[  2  -4  -3 -10  -6   8  12  -7  -4   6 -56   4  -8  -6   5   5   5   0]
[20]/Zp
[  7  20   5  -5  -4  16   9  16  11  10 -64   8   7  -4  14   0   1 -11]
[16]/HJ
[-22   7   2  -3   0 -11  -2 -23  -6  -5   1   8 -30   0  -4  13   1   5]
[15]/Rq
[-21  -3 -10  -8  -3 -12   5 -20  -4  -2  -2   1 -11  -2 -14   1   3  -2]
[20]/NH
[ 18   6  -9  -1  14   7  13   9  -2   9 -12   2  12   6  10  -5  -1  -2]
[16]/BQ
[ -8  -5 -13 -16  -2 -10  11 -12  -4   3 -54   0 -13  -2  -6  -5   3   3]
[15]/BS
[  5   0  16  -2 -20  12  -3  29   5  -3 -58   7  21  -2  22   0  -1  -5]
[16]/HJ
[-21  -2   2 -25  -4   7   5 -20 -10  -3 -41  12  -9  -1  -2  -1   0  -1]
[15]/BS
[ 14   2  15  -5 -17   9 -14   9   3   0  17  13  14 -14  12  -3 -10   0]
[16]/HJ
[ 12   3 -10 -13 -13  18  11  15   2   6 -45   7  20  -3  23  -1   1  -3]
[16]/BQ
[-31  -2   3  -7  -4  -4  -8  -4 -10  -6 -94  10 -14   0 -22  -2  -1   7]
[15]/BS
[25 12 -2  1 -7 17 12 21  1  6 -7  3 19  5 15 -3 -1  3]
[16]/BQ
[-11  -7   1  -9  -3   0   6  -5   2   3 -58  -4 -10   0  -2  -5   4  -4]
[20]/Zp
[ 17  12 -10 -16  -4  20  28  13  12  16 -39   3  16  -7  23  -7   1  -4]
[16]/BQ
[-26   0   0 -26  -8  -7  12 -13   3   4 -84   9 -10   1   8  -4   0  -3]
[20]/Zp
[-13  -2  -5 -14   3  -4   1  -4   0   5 -67   3 -11   3 -29  -4   3  -1]
[15]/Rq
[23  8 -2  2 -2 16 10 22  3  3 -2 -4 19 -1 12 -3 -9  4]
[16]/BQ
[ 76 -59 -12  30  22 -50 -50 -38 -14 -46 105 -16  22   8 -55 -14   4   0]
[20]/NH
[ 21   3  -1  -2 -25  11  -2  -2   2   4   0   8  24   0   0   1  -6   1]
[16]/BQ
[ 7 12 10  9  2 15 -7 12  1 -7 25  4  5  0  0  0  1  1]
[16]/HJ
[-25   0   1 -10 -14 -10   5  -7  -3  -3 -33   1  -8  -4  -6   2  -1   1]
[20]/NH
[ 13  -4  11 -26 -12  19   8  -6  -1   6 -19   4  17  -4  31  -4  -7   3]
[16]/HJ
[ -3   0   0   2   4   4  16 -11   3  17 -50   7  -4   6  -2  -2  -1   3]
[15]/Rq
[ 15   1  -3 -10 -11   1   3  15  10  -1   3   7  12   6  12  -4  -5   1]
[16]/HJ
[  4   1  16  -5 -19  10 -14   5  -1  -4  16  18  20  -2   9   1  -3   0]
[16]/HJ
[-14  10   0   0  -4  10  -2  14  -5  -5 -43  -1   7   1  -7   3  -2  -3]
[15]/BS
[-13  17   2 -12  -8   4  -3   7 -16 -12 -59   2   8  -3 -14   0   0  -1]
[15]/BS
[-10   5  26  -7  11   7  18 -11   6   7 -54   2 -14   1  -4   4   2  -8]
[15]/Rq
[ 14   6  -3  -5 -14  13   2  -4  -2   2  20   5  21   6  14  -2   2  -1]
[16]/HJ
[ 16   7  -9 -11  -9  10  14  25   3  -3 -34   0  24 -10   0  -5  -2  -1]
[16]/HJ
[-12   3 -15  -5   2  -6   7   8   1  -3 -40  -3  -1  -3  -3  -1   0  -1]
[15]/Rq
[   5   -1   -2  -14  -12    1   10   18   -6    3 -105   28   14   -4
   14   -2   -5   -6]
[20]/Zp
[ 10   6  -2  -4 -11  11   0  39   0  -5 -44  -7  37   4   5 -10 -10   0]
[16]/HJ

[10 -4 10 -3  1 -2  1 -7  3  3  3 -2 -1  7  2  1  0  4]
NG/HD
[-4 20  0 -3  7  3 -5  0  9  9  3 -8  4  4  0 -6 -5 -7]
FD/SR
[  0  32  -6  -8 -11   9  19  11   8   7  -7 -16   8   3   2  -9   7  -2]
FD/Qc
[ -4  13   2   4  10   7  31 -10   5   1   2  -7  -3   2   1   4   9  -2]
NG/Cl
[ -3   4   1  -4  -2  12   9 -10  -2  14   6  -7  -5 -23  -3  -7   9   3]
NG/Cl
[ 3 20  1 -7 -1  9 13  4  6  8  7 -7  3 -1 -3 -3 -4 -9]
FD/SR
[-2 21 -7 -5 -7  8 18 10  5 11  3 -6  8 -3  2 -9  1 -6]
FD/SR
[ 5 11  2 -2  3 12 -8  0  7  5  1 -7  2  1  4 -9  0 -6]
FD/SR
[10 24  6 -4 -2  5 21 21  7  5 -4 -6 -2  2  7  8  7 -5]
FD/Qc
[-11  18   0  -5  -2   1  11   0  10   9   3  -8   1   2  -3  -4   3 -16]
FD/SR
[  9  29  -7   1   0  11   6   3  13  10   6 -11  -7   2   0  -9   0  -3]
FD/SR
[ 7  2  5 -3 -2 -3  8 -1 17  6 -4 -4 -5  9  2 -3  5 -5]
NG/HD
[ 2 12  4  0 -4  3  8 -8  7 15  5 -5 -2  0 -2 -9  9 -5]
NG/Cl
[ 6 -1  3 -6  0 -1  0 -1  5  9  4 -5 -5  7  2 -9  6 -4]
NG/HD
[ 13  -1   5  -3   6   2  -7 -16  10  -1   2 -10  -5   2   0   3  -2   4]
NG/HD
[ 10  -2  10  -2  -8   2   0  -1   7   7   6  -7  -9   9   0 -14   8  -4]
NG/HD
[ 20   3   6 -12   2   3   4 -14  11   7  -2 -11  -8   3  -2  -6   8   0]
NG/HD
[  6   8   7  -8 -11  -5  19  10   5   4  -8  -1   0  -7  -1 -14   9  -2]
FD/Qc
[ 16  -2   4   3   4  12  -1   5   8  -1  -4  -4 -11  -9   5  -9  -9   7]
FD/SR
[ 5 15  0 -3 -6 -5 25  5  4  9 -5 -4  6 -2 -2 -8 -4 -2]
FD/SR
[  6   3  -2  -2   1   8  20  -5   0  10   2 -11  -3  10   5  -3  -2   9]
NG/Cl
[-1  9  7  5 -5  1  0 -4  8  7 -2 -9  0  1 -8  6  6 -3]
NG/HD
[  9  17  -7  -2  -7   6  16   3  12  11  -3  -3   4   1  -8 -10   5  -7]
NG/Cl
[  5   7   6  -4  -3   6  13 -15   4   6   1 -12   2  12  -6  -3   7   2]
NG/HD

[  0  15  -7 -10   0  20  16  -6 -17   6 -11  13 -11  -1   3 -11   1 -17]
<66>/(108)
[  1   1  -3  -5 -10  -8   7  -3  17   8  -6   4 -25   0   5 -23   4 -28]
<75>/(83)
[ -6   5  -4   1  24   5   0  -2   1   0   2 -14   0   1   2   7  -3   3]
<67>/(113)
[  1 -12  -9   0  -8  -4  22  -2  12  -6  -9   2  -1  -9  14 -11 -11  -5]
<69>/(102)
[ -2   6  -3 -14   6 -14   9   0   4   4  -4  10 -10 -11  -9 -13  12 -33]
<75>/(83)
[-10  -1   4  -2   1  11   7  -7  -1  -8  -2   5 -17  -8   0  -7  -4   3]
<69>/(81)
[ -5  -8   1   2  -3  -5   6  -3  12  -1  -4   5  -5 -18   5  -2  -7   5]
<69>/(102)
[ -1  12   3   2   1   4  -2   6   4   1 -14  19   5  -7   2 -29  -5 -14]
<66>/(86)
[ -9  -8   1  -5   7  -1  17  -1   2  -3  -4   7 -20 -17   8   5   5   4]
<69>/(87)
[  2   9   3  -1   4  14   3  -5   6   3   2  16   3  10  -1 -21  -4 -16]
<66>/(108)
[-10   3   5 -18  21  23   0  -3   1  -2  10 -14  -4  -4   0   8  11 -10]
<67>/(109)
[  7  23   4  -5  -8  25  11   0   0   9  -8   4   0   3  -1 -29   2 -22]
<66>/(86)
[ -8  -9  -1   1  14 -15   6  -1   3  -5  -5  14 -11  -9   7  10   1  -4]
<69>/(87)
[ 1  1  3 -8  1 25  4  1 -6  0  0  6 -4 -1  1 -9 -6 -2]
<66>/(92)
[  0   0  -4   0 -10   9   5   3   5  -1  -6  -2 -14   9   0  -9   1 -20]
<75>/(95)
[  5   9  -1  -8  -3   5  13  -9  -1   2   5 -10   7  -5  -3  -7  -8  -2]
<66>/(86)
[ -4  -4   4  -5   1   4  10 -11   9   1  -8   5 -14   1   8   6  -6   2]
<69>/(81)
[  4   3   1   2  -4   1   2  -2  12   6  -3   2  -4   4   1 -15   6 -16]
<75>/(83)
[  2   8 -11  -7  20  -8  -1  -1   5   3  -4   7 -18   0  -3 -11   7 -27]
<75>/(83)
[ -6  -6  -1  -6   5   0   9  -1   7  -4   1  12 -18 -13   9   0  -1  -1]
<69>/(87)
[ -6   3  10 -14  17   0  -6   1 -15  10  11   4   7  -9  -8  -6  -5 -13]
<75>/(95)
[ -6  -6   8  -1 -17   1  12   3  17  -8 -13  18 -18  -6  16 -15   4  -1]
<69>/(87)
[ -2   9  -3 -11  23  -2  -5   6  -2   5  -3   6 -13   4  -3  -2   4 -23]
<75>/(83)
[ -3   0  -3  -5   5  -4   3   1   4   5  -1  10 -14  -6   0   1  -1 -15]
<75>/(83)
[ -6  -6  -5 -11   1   4  11  -6   9  -1  -5  14 -16 -15  21   4   2   7]
<69>/(87)
[  0 -16  -5   1   4  -3  13  -4  20  -4   2  -5  -3 -22   8   1   7  -4]
<69>/(102)
[ -4  -6   0   7  -1  -7   4  10   6  -2  -3  -3  -3 -12   3  -8   6   1]
<69>/(102)
[  5   0   4 -12   6   6   2  -6  -2   6   1   6   2   7  -5 -15  -3 -10]
<66>/(92)
[ -7  12   8 -13  15  20   1  -6  -5   4   1   3  11  -4   2 -17  -7  -9]
<66>/(86)
[ -7  -5  -2   0   9 -10  13   7   1   0   1  11  -5 -10   5  -1  -7 -13]
<69>/(81)
[ -7  -3  -1   0 -16   2  21  -2   1  -4 -12   4   1 -20  17 -11  -4  -7]
<69>/(102)
[ -2  16   1  -7   5   9  11   1   0   6 -13  13  -1   0   5 -25  -6 -16]
<66>/(108)
[ -2   7   2  -2  28  14  -5  -6   6   2   1 -14   0  12  -9   1   8   4]
<67>/(113)
[  5 -12  -2   4  -1 -19  -8   4   8   5  -6  21   3   7  -3 -11  -6  -6]
<75>/(91)
[ -3   1   8  -9  17  10  -1   1   0   5   8 -21  -3  10  -7   5  -3  -1]
<67>/(109)
[-3 -7  1  5  2 -4  8 -6  6 -3 -3  0 -6 -7  9  0 -5  8]
<69>/(102)
[-5 -1  0  0 14 40 -4  6  6  4 11 -3  3  3 -6 -5  5  0]
<67>/(109)
[ -1   6   4  -6  20   9   0  -3  -3   0   6 -13   7 -12  -2  -4   6  -4]
<67>/(113)
[ -8  -6   0  -3   8 -11   2   0   4  -5   1  -4  -1 -17   9   4   6  -4]
<69>/(102)
[ -5 -11   3  -1  -8 -10  14  -4   9  -5  -6  14 -19 -15   9  -4  -2   3]
<69>/(87)
[  6  36   4 -12  13  17   8   0  -2   6  -8   8  -9 -10   1 -21   3 -22]
<66>/(108)
[ -2 -14   1  -3  13  -9  10  -8   1  -1  -7   7  -2 -23  13   3   5  -3]
<69>/(102)
[  1  -1  10 -12  15  -6  -5   5  -1   4   7  14  -8  -5  -4 -17  -1 -16]
<75>/(95)
[ -8   6   6  -7  -3  17   3  -2   2   0   1 -17   6 -10   5 -22  -2  -4]
<67>/(103)
[ -8  -7  -4  -7  10   2   9 -24   4 -10  -7   6 -24 -17  10   4  -2   0]
<69>/(87)
[  2  -8  -7   6  -4  -1  17  -8   9  -2  -5  -3 -15 -10   7   8   5   0]
<69>/(87)
[  0   6  -5  -8  18 -15   5   9   2  -3  -7  11  -4 -10   1 -18  -3 -29]
<75>/(83)
[ -8  -7   4  -4   0   2  14  -2   7  -6  -5  16 -20 -13   9  -3   0  12]
<69>/(87)
[ -2  11  10  -9   3  13   5   1  -7  -3   1   9 -18  -3   4 -26  -1 -20]
<66>/(92)
[  4  17   5  -6   3  20   4   9  -7   7  -6  12  -4  -2  -6 -30  -4 -18]
<66>/(108)

[-12  -8 -22  -5 -12 -37 -18   2  -5  14 -12  -5  -7  15  20   4 -12   4]
RT/RF
[  9 -20 -34  -6 -18 -30  -5   8   5  30 -13 -16 -15  15   6  16 -20  -7]
RT/GQ
[  1 -10 -13   0  -4 -32 -20  -4  -1  14 -10 -15 -15   9  15  -4  -5   4]
RT/RF
[ -3 -12 -51   3 -35 -27  11  21   0  39 -23   7   8  15  11  13 -26   4]
Zd/DN
[ -7  -1 -39   5 -26 -11   1  13  12  36  -1  16  -6  21  12  17 -13  -8]
NL/ZF
[ -5  -4 -17   8 -24  -4  -5  -1  15  39  -4  15  -4  14  16   8  -4 -13]
NL/PZ
[ -1  -8  -6  -6  -6 -24 -21  -4   0   2  -7 -10 -11  13  12   3  -3  -3]
Hl/Tc
[-15 -13 -21   3 -20 -33  -5 -13 -26  19 -17  11   1  14  14  -9  -3   8]
Zd/QL
[ -2  -6 -40   3 -29 -18  17   2  16  43 -12  16  -1  15   3  18 -16 -12]
NL/HC
[ -2  -2 -35   5 -24 -14  15   5   4  26  -7  26  -3  14  -1  15 -10  -8]
NL/PZ
[ -9 -10 -14   1  -9 -44 -23 -13 -13   5 -12  -9 -11  15  16   2  -7   0]
RT/GQ
[-22 -12 -38  -2 -31 -53  -1  15  -3  20 -19  21  -6  17  17   0 -22   2]
Zd/QP

[ 27   9 -19  -7  65  13 -50 -12  19   8 -73 107 -13  -6  40 -15  -7  -5]
Gt/Tp
[  5  -4  15  -1  18  21 -43  -7  -1 -23 -17  34   9  -3  12 -33  -1  21]
Gt/Tp
[ 12   0   2 -10  49  21 -58  -9  13   8 -29   1  -8  -3  17 -53 -20  38]
Gt/Tp
[  3 -15 -12  -2  24   4 -56  23   8  15 -19  21  17  -1  29 -13 -15  11]
Jl/Pq
[ 18   6  13 -17  43  11 -44 -40   1 -19 -38  12   3 -10  31 -87 -27  16]
Gt/Tp
[-17  12 -13 -20  35  -4 -34   9  15  42 -24   0   6 -23   9 -13 -14   1]
Jl/Pq
[ -3   1   4  18  31  10 -46   2   5 -16 -35  36  -4  18  33  10  11   8]
Jl/QT
[ 25  13  12   4  37  11 -54 -20   9 -21 -47  25   3   2  58 -15 -11   5]
Gt/Tp
[ 14  -2  11  -2  21  23 -69 -19  28  18 -42  29  -1   2  31 -18 -15   1]
Gt/Nb
[-12   0 -20  -6  41  11 -60  17   3   6 -60   6  10  -6  40 -28   0  -3]
Jl/QT
[  9   1  -2  -5 100  -3 -58   5   9  14 -40  30  -8  -7  35  -4  -7   2]
Jl/QT
[ 28   7   0   0  38  21 -60 -14   8  -1 -53   3 -17  -9  35 -32 -26  18]
Gt/Tp
[ 19   9 -15  -4  26  12 -57 -10  12 -27 -49  13 -10   7  21 -33  -9   9]
Gt/Tp
[ 25  12   8  -9  48   2 -59 -24 -18   2 -41  20  17  -5  18 -50 -38  27]
Gt/Tp
[ -9  -6   4  -2  40 -10 -68   4  15 -25 -36  28   3   0  15 -20 -29  20]
Jl/QT
[ 12   8   6 -12  13  -4 -51 -23  14 -17 -15   2 -13   6   0 -27 -29  19]
Gt/Tp
[ 13   5  -9 -37  25   0 -45   3  19  32 -16   0  -1   6  22 -12  -5   0]
Jl/Pq
[ 11 -10   0  11  31  -6 -58  -7  -1   2 -19  18   3  -4  44  -4  11   0]
Jl/QT
[ 11  12  -2 -22  42   8 -49 -14   1  -1 -35  11  -9   1   8 -18 -19  27]
Gt/Nb
[  4   4   4   7  42  11 -36 -10   5 -23 -43  50 -14  19  31 -35 -36  20]
Gt/Tp
[  4 -12  15  -1  22  -4 -55  12  18  -2 -32  22  32   1  16 -12 -15  15]
Jl/Pq
[  9   7  19 -13  38  18 -57  -2   4   6 -57  -8   5  -3  23 -14   2 -13]
Gt/Nb
[-26  -8 -32   2  30   4 -29 -23  -8 -21 -18   9  11  13   4 -31 -34  16]
Gt/Tp
[ 16  -3 -15   3  29 -10 -46  -4 -18   4  -7  27  21  -8  20  -2  -6   1]
Jl/QT
[ 15  17  19 -34  57   9 -57 -30  18   7 -39  19 -25  -5  21 -35  -7  10]
Gt/Nb
[ 20  12  18  -3  -3   7 -27   8  -3   7 -10  -3   6  12  24 -13 -21  -4]
Gt/Nb
[ 32  10   5   3  59  18 -70 -19  -2 -13 -60  21   0   0   4 -38 -28  16]
Gt/Tp
[  7 -14 -35  -8  26   0 -65   4  32  14 -29  22  -1  13  21 -16  -8 -26]
Jl/Pq
[  6  -8  -7   5  19 -11 -35  19  14  -5 -26  11   5  -7  64 -28   5  -3]
Jl/QT
[  4   6   1 -10  39  38 -57 -14  13  12 -53   0 -10   1 -19 -32 -20   3]
Gt/Tp
[ 12  -1   5   0  12  19 -76  -8   0 -28 -34  11  -4  -4  28 -32 -12  19]
Gt/Tp
[-13  -6 -18 -22  53 -14 -76   3  22  38 -38  64 -11   0  40 -31 -25  30]
Jl/QT

[ 11 -13   1   4   2  -2  19   3  -9  -3  -1  28   4  -2  -4 -46 -13   3]
F/HN
[ 14 -22   4  -2  14   6  -5  -2  14  -9  -2  -5   7   1   1   4   8   5]
H/Th
[  6  33   1   8  -5  -6  19  15   9 -22  -5  -5  12  -5   2 -34 -22   3]
F/HN
[  8 -58  -1  -4  14   1 -16  -5  20 -11   6  -6  11  13  -7  16  24   4]
H/HG
[  9 -71   1   2  -3   6  13  -3   3 -18  12  -2   0  -1  -4 -40   5  26]
F/SB
